[-11.0  -4.5 -27.9   0.2  -5.8  -0.4   0.6  14.8  30.9 -13.8   4.6   0.5
   4.1  -0.6  -9.7 -22.4   3.9  -9.1 -23.8 -11.7  -1.4  -8.5 -12.4   7.2
  -0.5   8.8   2.3  23.9  24.3  -1.2  -1.8   1.6  -1.9   7.0 -32.0 -13.3
  -1.0  -1.8]
E N
[ 14.2  -2.3 -28.5   3.9 -23.5  11.3  -1.8  15.6   1.8  -2.7  10.9   3.6
  -8.6   4.6 -16.2 -86.1   0.2  -2.7   6.0 -10.1 -13.4 -11.9   9.4  14.7
  -4.0   0.7  -7.2  41.6  -1.7   2.0   0.7   2.3  21.9   1.3 -32.9  86.1
  -7.7   4.5]
L D
[ 30.5  -1.9 -30.6   8.3   1.9  -6.6  -0.7  19.2  15.6  10.2  14.5   6.5
  -0.4   5.1   5.7 -31.7   2.5  -1.9  -6.1  -2.4   0.4  -1.4  -1.5   0.8
   4.6  -0.4  12.9 -23.6  39.0   5.6   3.6   0.6   0.1   1.5 -38.8 -56.0
   2.3  -0.4]
P Z
[ 22.8  -0.5  -4.2   2.3 -10.2  12.6  -6.5 -18.4   2.6  -1.0  -1.0   1.5
  -2.7   1.4 -40.2 -48.7   0.9   8.3  15.1   0.9   1.1  -6.4  -9.2   6.2
   0.3  18.9  -0.9  32.6  -4.3  -7.0   3.7  -4.7   0.3   5.8 -10.8  76.2
   4.5   6.9]
L Q
[ -7.3  -0.4  -5.2   4.5 -16.2  16.0  -3.4 -10.2 -10.0  -6.8  20.8  -4.6
  -0.3   0.4  -6.5 -29.0   0.5   3.8   8.2  -2.0  -6.2   6.0  11.5   7.0
  -0.2   7.2  -8.3  20.8 -17.7 -18.4  -7.7 -10.8  11.4   5.9  10.7  80.3
  -7.8  15.9]
L S
[ 17.7  -6.3  -1.5  -1.6   0.0  -7.8  -0.8   8.1  10.2  -7.9  -1.6   0.8
  -2.6   7.4   0.6 -19.0  -1.1  -6.2  -3.8  -4.2  -3.5  -4.1  10.6   6.2
   2.9  -6.4  -8.2   0.3  17.7  -0.8  -5.5  -2.9  -2.5   4.1 -30.0 -36.0
   3.1  -4.2]
E T
[ 16.8   3.7  13.0   9.0  11.4 -15.1 -14.1  10.2   5.4  -8.5  -5.9  -2.5
   4.3  -5.2   4.0  20.7   4.8  -1.3 -31.7  -9.2  -0.6  -0.8   1.9   2.1
   4.2  -6.3 -13.8  -1.3   1.4   0.4  -4.2   2.3  -9.4   1.7  13.4 -35.3
   8.7 -15.1]
E W
[-10.4  20.8  -0.7   0.8  -3.9 -12.2   3.2  15.6   7.0  -2.0  -1.6  -5.0
   3.3   5.0   2.9  30.3  -0.2  -6.2 -12.3   4.4   5.1   3.5   0.1   4.0
   2.2   9.9   2.6   5.5  11.5  -3.0   1.6 -12.6  -0.9   1.9  -3.4 -58.0
   6.2  -4.6]
E N
[ 16.8  -9.9  19.8  -6.7   3.4 -18.7   7.1  28.3  -1.9   3.8  -3.0   4.2
   1.3  -3.7  -0.1   4.8   4.7  -5.7 -10.6  -1.0  -3.4  -3.0   3.9   6.7
  -6.8   0.8   8.0  30.1  20.8  -2.5  -5.6  -8.7  -7.1 -10.2 -52.3 -52.9
  10.8 -11.6]
E N
[ -7.0  -6.6  -5.7  -1.6  -8.4  -9.8   2.8  15.8  12.2  -0.5   4.2  -0.4
  -7.8  -6.4 -14.0  12.8   2.0 -10.1 -19.5  -7.1   0.8  -2.2   3.0   7.4
  15.3   1.1   7.1  17.4  19.9  -1.9  -1.3  -0.3  -2.4  -2.3 -23.6 -39.1
  -5.6  -7.0]
E N
[ 27.8  -4.2 -30.3   7.2   2.3  11.6  23.4  -2.1  15.9  -8.3   4.4  -0.9
  -3.1   3.1  -1.7 -22.5 -11.9  14.1  -1.5   0.2  24.3  -5.1  -9.6  -9.2
   3.4   2.0   9.6  -5.9  17.7  -0.7   2.1   6.2  -9.8  -1.2  13.2 -19.6
 -48.5  -2.6]
P Z
[ 33.2  -7.7 -32.4  -0.6  -3.9   0.9   4.4   2.2  22.9  -4.3   0.3   1.8
  -4.5   3.5   0.9  -5.6  -4.1   9.6  -2.8   1.6  -8.4  -1.7  -7.6 -14.3
   0.0   1.3   8.6  -4.5  16.7   1.8   4.5  17.0 -10.3  12.5  -8.0 -15.8
   0.9  -2.3]
P Z
[ 13.8  -9.5  -7.5 -10.7  -5.5  -1.0  -5.5  13.7  13.4 -24.9  -1.4  -3.8
   4.1  -2.0  -6.3 -16.0   0.8   0.1  -7.2 -15.6  -0.6  -1.7   2.8   9.6
   6.4   3.9   0.9  28.8  15.8  -1.9   4.3 -19.1 -16.4  -2.7 -22.4 -18.1
  -2.7   0.5]
E T
[-16.2  -7.1   1.6   6.8   2.8  14.2  -0.7 -32.3 -13.3  14.9  -8.9   1.7
  -4.4  10.7   3.6 -16.7  -3.5  12.4   6.5  11.9  -1.0  -8.3   7.0   4.3
  -5.9  -5.5  -3.7   5.7   6.4   4.3   4.7  -8.8  -1.0   3.2   7.3  65.7
  -1.0   2.0]
L S
[ 19.3  -0.6 -43.5  -1.4 -11.1  10.2   1.2  14.0  18.4   1.9  14.4  -7.5
  -4.4   0.2  -0.5  -4.5  -0.5  -1.5  -6.2  -8.7  -3.9   5.0 -10.1  -3.1
   0.5  -3.4   8.6  -1.1  -1.9   4.2   4.5   4.8   0.5   0.9  -9.9 -14.3
  -1.8   9.3]
P Z
[ 19.2  -0.6 -30.8  -2.6 -13.8   5.8   2.9  11.0   0.0   1.9  10.7  -9.0
  -0.6   3.0   1.0 -34.7   1.7   1.8   1.0  -1.7   0.3   6.8  -0.5   1.2
   4.2  -1.3  16.5 -12.3  16.9   0.3   5.3 -12.8  20.0  -4.0 -15.6 -64.1
  -2.3  13.2]
P H
[  4.6  -2.2 -29.5   2.3   7.2   5.5   0.1  -9.8   4.0   0.5 -15.3  -5.2
  -5.3  -1.0   8.6 -25.9  -4.2  11.5  -8.4  -5.7   0.0   2.6 -10.3  -8.1
   1.3  -3.3   6.2 -27.4  34.2  -1.6   6.2   3.7  -0.3  -6.1 -29.8 -15.2
   4.1   9.7]
P H
[ -3.9  -2.5   9.4   9.7  -4.4  -1.6 -10.6 -18.5  -4.7  -1.1  -3.1  10.3
   1.4   0.1  -9.2 -45.6   2.6  10.0  15.8   2.4  -1.1   0.1   1.0  -6.6
  -1.1  -4.4  -1.0  -5.3   7.5  -2.3   8.4  13.7  -1.5   6.0  15.0  64.9
  -7.7   5.7]
L Q
[ 19.0   6.5 -42.1   4.0 -17.0  16.4  -0.5  20.6   4.9   4.2  15.9 -13.5
  -2.4  14.7   2.1 -37.1  -5.0   3.9  -5.8  -2.6   0.0  -6.3   8.0   6.4
  -0.6   9.0  19.2  -4.2   5.3  -7.2   7.5  -4.0  27.2  -7.4 -15.3 -60.3
  -3.9  15.6]
P H
[ 11.5 -19.0   1.0  -3.5  -6.0 -11.0  10.7  26.1 -12.9   9.3  10.3  -7.1
  -2.2  -5.8  -2.8  11.2   3.4  -9.2 -26.6 -11.2 -11.3  -0.6  11.6   6.1
  -1.9   7.1   7.6  25.5  32.2  -8.0   3.9  -0.2   3.4 -14.3 -71.0 -78.1
   7.7  -4.4]
E N
[ 13.2  -0.4 -29.1   2.1 -17.5  24.7   0.5  -8.6  11.8  -3.6   1.2  -7.8
  -5.7   6.7  -9.1 -43.6   6.8   1.2  17.2  -2.6  -4.3  -9.5  -3.0   7.3
   3.3  -0.2  -6.1  28.3 -18.2  -4.2  -1.5   0.7   8.3   6.9  10.6  86.1
  -9.7  15.4]
L Q
[  0.3  -9.0   2.7  -1.8  10.1 -12.8 -12.3   4.9  21.0  -6.9  -0.8   9.1
   3.5   3.2 -15.1 -26.6  -5.8  -7.0 -13.2   7.2   0.7  -7.0  -6.6  33.2
  -0.5   6.4  14.0  18.2  33.0   0.6  -7.1  -2.6 -11.3  10.1 -14.9 -16.6
  -3.1  -9.1]
E W
[ 37.2   9.4 -42.6   1.8 -18.9   6.9  -3.1  44.8   9.5  -0.9   7.1 -11.6
  -4.0  -8.0 -13.5 -14.6   2.1 -14.3   1.4  -8.0  -2.4   3.8 -42.3   5.0
   3.7   1.7   1.6  -8.6 -22.7   2.7  -6.0  10.5  27.3  -4.0   5.6 -48.8
  -0.5  -5.1]
P U
[-14.0   4.5  -4.8  -3.6 -12.5  16.4  -2.4 -28.9  -6.4   7.3   0.1  -9.4
  -3.6   6.6   4.7 -25.8   3.1  15.7  12.6   1.2   0.9  -0.5  -9.7  10.6
   2.7   6.8   9.0  40.4 -14.5  -8.6   1.0   7.4 -18.0   6.5  28.0  79.3
  -5.3  23.8]
L Q
[ 19.8 -11.0 -12.6  -3.9 -11.8  -2.7 -21.1   5.2  16.2  -1.1   5.9  -3.0
   0.6  -0.6  -7.0  -4.6  -3.1 -14.5  -6.0  -7.7  -6.5   6.2  -0.7   9.3
  -4.4   6.7   1.5  38.4   8.0  -7.5   3.1  -8.0  -3.7   5.8 -19.5  -3.9
  -1.1   0.8]
E W
[-27.6   1.4  -2.6   1.8  -5.2  14.5   1.2 -30.3  -9.5  14.7  -0.6  -1.5
   1.9   6.5 -16.2 -15.5  -4.8  13.7  14.5   8.0  -2.7  -2.3  -4.5   4.7
  -1.7  -5.7  -2.4  18.8 -12.8   0.5   1.7  -9.7   1.3  -1.5  11.7  86.1
  -6.6   7.0]
L S
[-30.3  -9.9 -19.5   7.2  -8.9  14.5  -3.4 -35.5  -1.5   6.0  -7.2   0.2
  -3.3   7.7   3.8  -4.9  -6.3  11.0   0.9   8.0  -2.4  -2.2 -10.1  -3.2
 -11.2   5.2  -6.1  18.3   1.6   6.3   5.8   0.2  -8.6  -3.0   3.7  86.1
  -5.8   9.1]
L D
[-15.2  -3.7  -6.1   9.3 -15.1  18.2   5.2 -17.2   2.5  12.5  -6.5  -5.6
   3.0   5.9  -8.5 -25.8   4.9   7.4   5.2   0.4   1.3   6.8   0.9   9.5
  -5.7  -2.4   0.1  23.5  -2.8  -1.7   9.7  -6.6  -6.2   2.8   9.7  77.2
  -6.8  16.9]
L Q
[-16.3  -1.2 -23.1  -3.8   5.9 -15.2  -1.7  28.1  29.7 -20.8  -2.5   0.7
   1.5  -3.9 -11.6  13.4  -2.5 -14.5 -13.1  -2.9  -2.6  -3.2  -4.5  -3.0
  -1.1   3.5   3.8 -11.3   3.8   2.9  -5.7  -8.5  -5.7   5.5   0.5   0.5
  -1.9 -10.4]
E N
[ -5.7  -3.0   6.2   2.5   3.8  -4.1  -3.5   4.3  12.1  -7.2  -7.6   5.1
   3.5   0.4  -4.9  35.1   0.8  -3.7  -9.9  -3.0   4.3   4.8   0.1   6.5
   1.5   4.2  -4.9  -9.9  -6.8   4.2   1.1   1.9  -4.7   5.5  20.6 -22.3
   2.0  -1.3]
E N
[-18.9  -0.6 -14.8  10.4  -6.2  11.2   0.2   1.9  -0.1   3.4  -1.8  -3.8
  -1.5   0.4  -5.5 -16.7  -7.8   3.1   0.0   3.6 -10.6  -4.4  -6.0   3.8
  10.3   2.9  -3.1  51.5   0.3  -0.2   1.3   5.9   0.6  -8.2   6.6  82.6
  -4.1  12.4]
L S
[ -8.3  -6.9  -9.4  -5.7   9.0 -16.8  -3.9   5.0  24.7 -12.4  -2.3   6.5
   6.4   0.2  -7.7   5.1   1.1  -3.5 -12.0  -1.7  -0.7  -4.8   5.0   1.6
   2.1  11.6  -2.6   6.8  19.3  -9.9  -2.4   3.0 -17.6   4.7  -8.0 -43.5
  -0.7 -11.4]
E N
[ -8.0  -1.9  20.8   1.8   9.7  -8.3   1.7   0.0  -4.9  -5.4  -0.9  -0.5
   9.8   1.1  -1.3  19.4   3.8   0.4   9.6   2.7   5.0   1.7   7.0   4.5
   0.7  -0.7   6.3   8.9   6.2   0.0   1.0 -12.5 -10.2   1.4   3.2 -28.5
   1.0 -12.4]
E W
[  0.2  -4.3   6.1 -17.6 -16.8  16.1 -10.1 -12.7  -2.6   0.5  10.4  -2.2
  -3.0   0.1  -6.0 -39.1   5.0   5.4  14.0  -4.4  -4.2  -9.7   9.1   6.0
   5.1  -0.1  -1.4  21.7  -2.2  -0.2  -0.1  -7.3  11.8   3.1  -1.8  70.1
  -3.5  13.8]
L D

[ -9.6  -2.8  -5.5  -1.4   0.4  26.5  -9.8   8.9   9.1   3.7  -1.6  -1.2
   8.7  11.2  -3.9   1.7   2.2  -1.3   1.3  -1.4  -9.4 -17.0  17.3   1.1
   9.9   0.3  -2.1  -3.0 -20.4  -2.7   3.9   1.5  -3.0   1.4  -2.6  -8.7
  -7.6  -2.0]
V bm
[ -9.4   5.3  -5.7  -2.5  -2.1  22.3  -6.6   7.5   3.6   3.1  10.2   0.3
  13.3   3.1   0.3   3.0   8.7   1.8   5.4  -1.4 -11.5 -29.4  17.5   0.9
   7.4  -5.4  -0.1  -3.5 -19.8  -7.2   3.4   7.8  -3.6   3.2  -1.2  -5.3
  -7.2  -3.7]
V Rr
[ 10.6   3.1   0.6  -0.9   0.3 -13.3   3.2  -6.1  -5.7  -7.5   5.8   0.6
   1.2  -5.0   4.6   0.3   0.9   0.0  -1.7   6.3   2.9   1.5  -8.1  -2.3
  -4.3  -7.8   1.1   0.5   7.5   0.6  -5.5   2.3  -2.6  -1.3  -0.1  -0.5
   5.7   1.1]
A pf
[ 14.2   1.2  -1.5   2.5  -0.3 -14.2   2.7  -7.5  -6.1 -11.5  12.5  -8.9
   6.3  -3.4   2.1   3.2  -2.7  -0.1 -10.4   6.0   1.7   9.3  -8.8  -2.9
  -2.2  -7.6  -0.3   0.8   6.2   3.2  -6.1   1.6  -6.5   6.3  -0.5   1.8
   7.3   0.9]
A cp
[  1.0  -2.4  -3.0   9.4   1.6  -6.2   4.6  -4.7  -7.2   3.5   9.9  -7.9
   1.9   4.1   1.6   4.7  -0.6   3.6  -5.1  -7.9   0.8  24.3 -12.9   1.5
 -12.6   5.2  -0.7  -1.6   5.8   5.4   4.2   4.2  -3.8  18.3   0.0   7.1
  -5.8   6.9]
J Fm
